[[ 25   7]
 [ 26   5]
 [ -2   9]
 [-29  -1]
 [-12  -8]
 [ 22 -10]
 [  4   0]
 [-17  21]
 [ 12  -2]
 [  3  -5]
 [-24   1]]
|
[[  7  25]
 [  5  26]
 [  9  -2]
 [ -1 -29]
 [ -8 -12]
 [-10  22]
 [  0   4]
 [ 21 -17]
 [ -2  12]
 [ -5   3]
 [  1 -24]]

[[-10 -30  23  30 -19  12 -11  15 -14]
 [ 26 -12 -11   2  17   6  -1 -13 -15]
 [ -3  -8  -4   2   6  20   4  -8 -11]
 [ -8  -4 -13  13 -27  15  25   8  -1]
 [-13  -6  -2   7 -37  -7  11  -2 -18]
 [-18 -16   4  38 -14  11 -19  33  -1]
 [ 19 -18  -6 -13   3   4  23 -35 -28]
 [  1 -22   9   0 -13  14  14 -21 -29]
 [ -4  -8   2   6 -22 -15   2   0 -11]
 [ 14 -25  12   5  12  29   2 -16 -22]]
|
[[-14  15 -11  12 -19  30  23 -30 -10]
 [-15 -13  -1   6  17   2 -11 -12  26]
 [-11  -8   4  20   6   2  -4  -8  -3]
 [ -1   8  25  15 -27  13 -13  -4  -8]
 [-18  -2  11  -7 -37   7  -2  -6 -13]
 [ -1  33 -19  11 -14  38   4 -16 -18]
 [-28 -35  23   4   3 -13  -6 -18  19]
 [-29 -21  14  14 -13   0   9 -22   1]
 [-11   0   2 -15 -22   6   2  -8  -4]
 [-22 -16   2  29  12   5  12 -25  14]]

[[-28   3   5  25 -12]
 [ 22 -12 -11  -1 -16]
 [ -5 -25   2  -2  25]
 [ 12   6  27   2 -10]
 [ 18  21  -7  10  21]
 [-13  17 -11 -23  -7]
 [-19 -15  14  -2   5]
 [ 17  -9 -10   1 -18]
 [-20 -21   5  12  21]
 [-32   7  12  22 -13]
 [-17 -14  13  13  -7]]
|
[[-12  25   5   3 -28]
 [-16  -1 -11 -12  22]
 [ 25  -2   2 -25  -5]
 [-10   2  27   6  12]
 [ 21  10  -7  21  18]
 [ -7 -23 -11  17 -13]
 [  5  -2  14 -15 -19]
 [-18   1 -10  -9  17]
 [ 21  12   5 -21 -20]
 [-13  22  12   7 -32]
 [ -7  13  13 -14 -17]]

[[ 15  34]
 [-13  11]
 [ 13  21]
 [  8  22]
 [ -6   5]
 [-19  -3]
 [-18  -7]
 [ 23   7]
 [ 17  -7]
 [-19 -14]]
|
[[ 34  15]
 [ 11 -13]
 [ 21  13]
 [ 22   8]
 [  5  -6]
 [ -3 -19]
 [ -7 -18]
 [  7  23]
 [ -7  17]
 [-14 -19]]

[[-18 -14  -9  11   6  -8]
 [ 13  17  17 -12   2   4]
 [-13  -7 -11  -7  -9   3]
 [-11  -7 -13  -7   5   7]
 [  3   9   0  -9 -11   4]
 [ 23  15  19  -7  13   3]
 [-17  -9 -16  -1   0   6]
 [ 11 -11  10  25  14 -23]
 [  4 -19 -17  -2  37   5]
 [ 14  -3  10  21  19 -15]
 [  4 -11  -4  18  20  -6]]
|
[[ -8   6  11  -9 -14 -18]
 [  4   2 -12  17  17  13]
 [  3  -9  -7 -11  -7 -13]
 [  7   5  -7 -13  -7 -11]
 [  4 -11  -9   0   9   3]
 [  3  13  -7  19  15  23]
 [  6   0  -1 -16  -9 -17]
 [-23  14  25  10 -11  11]
 [  5  37  -2 -17 -19   4]
 [-15  19  21  10  -3  14]
 [ -6  20  18  -4 -11   4]]

[[-25  16   3]
 [  3   9   9]
 [  6   7   9]
 [ -4  12   9]
 [-24   6  -7]
 [ 31   5  17]
 [-20  20   9]]
|
[[  3  16 -25]
 [  9   9   3]
 [  9   7   6]
 [  9  12  -4]
 [ -7   6 -24]
 [ 17   5  31]
 [  9  20 -20]]

[[ 15 -36]
 [ 15   7]
 [ -6  17]
 [ -6  21]]
|
[[-36  15]
 [  7  15]
 [ 17  -6]
 [ 21  -6]]

[[  0   3  12   3 -11  -4   0  -8  -8   8  22  11  -7  -3]
 [ -6   3   3   5  -9   4   0  -1  -5   3  16  16  -7  -1]
 [ -5   3  -7  -2 -20 -12 -10   3 -16  12 -11 -10   2   0]
 [  0  10  -4  -7 -24  20   1 -36  -5 -10  -5   7 -19  -4]
 [ -2   1   2   0  -3   1   0  -1  -1   1   4   4  -3   0]]
|
[[ -3  -7  11  22   8  -8  -8   0  -4 -11   3  12   3   0]
 [ -1  -7  16  16   3  -5  -1   0   4  -9   5   3   3  -6]
 [  0   2 -10 -11  12 -16   3 -10 -12 -20  -2  -7   3  -5]
 [ -4 -19   7  -5 -10  -5 -36   1  20 -24  -7  -4  10   0]
 [  0  -3   4   4   1  -1  -1   0   1  -3   0   2   1  -2]]

[[ 13  11  18   2   8   3  -5  -2  -5]
 [-13  -9 -16   5  -7  -2   5   9  10]
 [ 19  15  25   0  11   3  -6  -6  -9]
 [ -6  -4  -6   8  -2   2   0   9   8]
 [ 23  18  31   8  14   8 -12   0  -7]
 [ 18  14  25   3  11   5  -8  -3  -7]
 [-18 -13 -24 -12 -12 -13  17  -4   3]
 [ 18  14  25   7  11   7 -10   0  -5]
 [ -6  -4  -8  -8  -5  -8   9  -4  -1]]
|
[[ -5  -2  -5   3   8   2  18  11  13]
 [ 10   9   5  -2  -7   5 -16  -9 -13]
 [ -9  -6  -6   3  11   0  25  15  19]
 [  8   9   0   2  -2   8  -6  -4  -6]
 [ -7   0 -12   8  14   8  31  18  23]
 [ -7  -3  -8   5  11   3  25  14  18]
 [  3  -4  17 -13 -12 -12 -24 -13 -18]
 [ -5   0 -10   7  11   7  25  14  18]
 [ -1  -4   9  -8  -5  -8  -8  -4  -6]]
